Below is a small trained network, with its code and all its weights. Each question gives an input and a class and asks what happens when units are switched off, that is, made to give their printed mean instead of their output.

import numpy as np


def w(rows, s, z=0):
    codes = np.array(rows[::2]) - 128.0
    scale = np.full(codes.shape[1], s)
    scale[-1] = z or s
    return codes * scale


def norm(h):
    return h / np.sqrt((h * h).mean(-1, keepdims=True) + 1e-5)


def f(y):
    return y / 2 * (1 + np.tanh(0.7978845608 * (y + 0.044715 * y**3)))


def log_softmax(a):
    a = a - a.max(-1, keepdims=True)
    return a - np.log(np.exp(a).sum(-1, keepdims=True))


def net(x, mask):
    res = np.array(x, float).reshape(1, 5) / 4 @ E
    u = 0
    for l in range(3):
        y = f(norm(res) @ A[l][:, :-1].T + A[l][:, -1])
        res = res + np.where(mask[u : u + 5], y, B[l][:, -1]) @ B[l][:, :-1]
        u += 5
    return log_softmax(norm(res)[-1] @ U[:, :-1].T + U[:, -1])


A, B = {}, {}
E = w([
[124,88,124,146,168,66,153,9,101],'x0',
[55,124,133,162,165,121,188,185,107],'x1',
[133,144,104,83,194,181,161,109,85],'x2',
[66,183,77,179,166,100,88,110,179],'x3',
[157,126,140,202,155,206,57,113,83],'x4',
],0.014)
A[0] = w([
[92,234,20,118,167,97,116,108,202,33],'L0N0',
[174,167,79,6,78,154,78,49,197,48],'L0N1',
[120,149,95,2,129,68,176,139,216,3],'L0N2',
[119,185,76,19,216,193,157,105,92,21],'L0N3',
[127,214,119,58,130,187,135,185,204,38],'L0N4',
],0.014,0.011)
B[0] = w([
[66,143,206,72,153,158,117,111,185,255],'L0N0',
[190,129,158,139,201,44,134,159,109,232],'L0N1',
[108,201,138,179,46,182,138,90,2,225],'L0N2',
[170,88,108,201,74,144,169,126,224,222],'L0N3',
[99,53,60,107,127,114,77,156,98,220],'L0N4',
],0.025,0.0072)
A[1] = w([
[107,131,148,143,5,27,138,151,176,112],'L1N0',
[54,135,102,130,144,109,244,188,119,10],'L1N1',
[150,185,84,55,79,120,140,228,157,19],'L1N2',
[98,105,83,78,123,57,202,13,121,27],'L1N3',
[180,80,158,21,68,128,223,144,104,3],'L1N4',
],0.026,0.0026)
B[1] = w([
[189,113,100,168,95,179,207,100,206,248],'L1N0',
[240,178,190,120,173,5,101,116,90,206],'L1N1',
[83,9,60,147,120,94,78,104,67,176],'L1N2',
[69,6,50,118,68,124,91,185,53,220],'L1N3',
[9,197,204,107,160,136,90,93,210,224],'L1N4',
],0.016,0.013)
A[2] = w([
[149,143,80,3,125,146,228,163,95,4],'L2N0',
[169,191,103,160,176,240,88,124,83,104],'L2N1',
[140,181,34,24,163,176,187,140,114,45],'L2N2',
[149,132,73,40,189,222,196,142,91,33],'L2N3',
[157,208,59,15,128,181,207,214,124,45],'L2N4',
],0.021,0.0044)
B[2] = w([
[106,116,201,207,101,43,61,57,168,121],'L2N0',
[98,177,138,128,61,142,173,85,55,255],'L2N1',
[141,149,121,77,131,114,46,18,100,120],'L2N2',
[115,191,125,201,108,79,4,108,166,122],'L2N3',
[130,209,252,131,11,92,27,194,86,123],'L2N4',
],0.015,0.005)
U = w([
[74,44,62,129,111,124,91,143,71,139],'0',
[107,185,143,178,77,164,156,82,40,115],'1',
[34,155,180,96,170,142,127,119,192,136],'2',
[178,100,105,181,105,146,179,117,196,153],'3',
[198,148,151,116,187,47,134,143,84,137],'4',
[121,142,116,100,136,162,187,146,118,165],'5',
[160,163,71,3,125,170,212,222,121,1],'6',
],0.016,0.0084)

Each question gives the input, the list of numbers given to net, and the class t.
The units are the neurons (one row each of A and B). Each row of codes is followed by its name. A weight is (code - 128) times the scale printed after its matrix; where a second scale follows, it is the last column's (A, B and U).
mask holds one flag per neuron, layer by layer. A switched-off neuron (its flag False) gives its mean, the last column of its row in B, instead of its output. The means were averaged over made-up inputs and are rounded, as every weight is.
A unit's drop is (log p(t) with every unit on - log p(t) with that unit switched off) / (log p(t) with every unit on - log p(t) with every unit switched off).
The circuit of an input: a set's keep is (log p(t) with only the set's units on - log p(t) with every unit switched off) / (log p(t) with every unit on - log p(t) with every unit switched off). Starting from the 12 units with the biggest drops (on a tie, the unit counted first), units are removed one at a time, each time the one whose removal leaves the highest keep (on an exact tie, the one counted first), for as long as the keep stays at least 0.8.
circuit, biggest first: the units of the circuit, biggest drop first
k most important neurons: the k neurons with the biggest drops, biggest first
k most important neurons of layer l: the k neurons of layer l with the biggest drops, biggest first
input [4,6,2,0,5], class 4: 2 most important neurons -> (L0N2 L1N1)
input [8,-4,-1,0,2], class 0: circuit, biggest first -> (L1N3)
input [1,-6,0,-3,-5], class 4: 2 most important neurons -> (L0N1 L1N0)
input [-3,4,-5,-5,-2], class 2: 2 most important neurons -> (L1N4 L0N3)
input [-8,1,8,7,0], class 0: 2 most important neurons -> (L0N4 L1N4)
input [6,4,-8,3,0], class 3: 3 most important neurons -> (L1N0 L0N4 L1N2)
input [-4,-4,-8,-8,7], class 2: 2 most important neurons of layer 0 -> (L0N2 L0N3)
input [-2,-7,4,5,6], class 4: 4 most important neurons -> (L0N1 L0N2 L1N0 L1N4)
input [-5,6,2,-3,2], class 4: 2 most important neurons of layer 1 -> (L1N1 L1N3)
input [-2,-6,7,0,3], class 3: 2 most important neurons -> (L0N3 L1N1)
input [-5,0,-1,-3,-8], class 1: 2 most important neurons -> (L0N2 L1N3)
input [-4,8,2,5,-8], class 1: 2 most important neurons -> (L0N2 L0N1)
input [-2,-8,-4,7,-7], class 4: 3 most important neurons -> (L0N1 L1N4 L0N3)
input [0,-4,3,7,4], class 2: circuit, biggest first -> (L0N0)
input [6,5,1,-8,1], class 2: 2 most important neurons of layer 0 -> (L0N4 L0N2)
input [4,-1,-5,4,4], class 3: 2 most important neurons of layer 1 -> (L1N4 L1N3)
input [-1,-3,8,-7,4], class 3: 2 most important neurons of layer 0 -> (L0N3 L0N0)
input [5,-1,-1,6,3], class 2: 2 most important neurons of layer 0 -> (L0N0 L0N4)
input [1,6,6,-1,-6], class 1: 3 most important neurons of layer 0 -> (L0N2 L0N1 L0N4)
input [-2,8,1,7,8], class 1: most important neuron of layer 0 -> (L0N1)
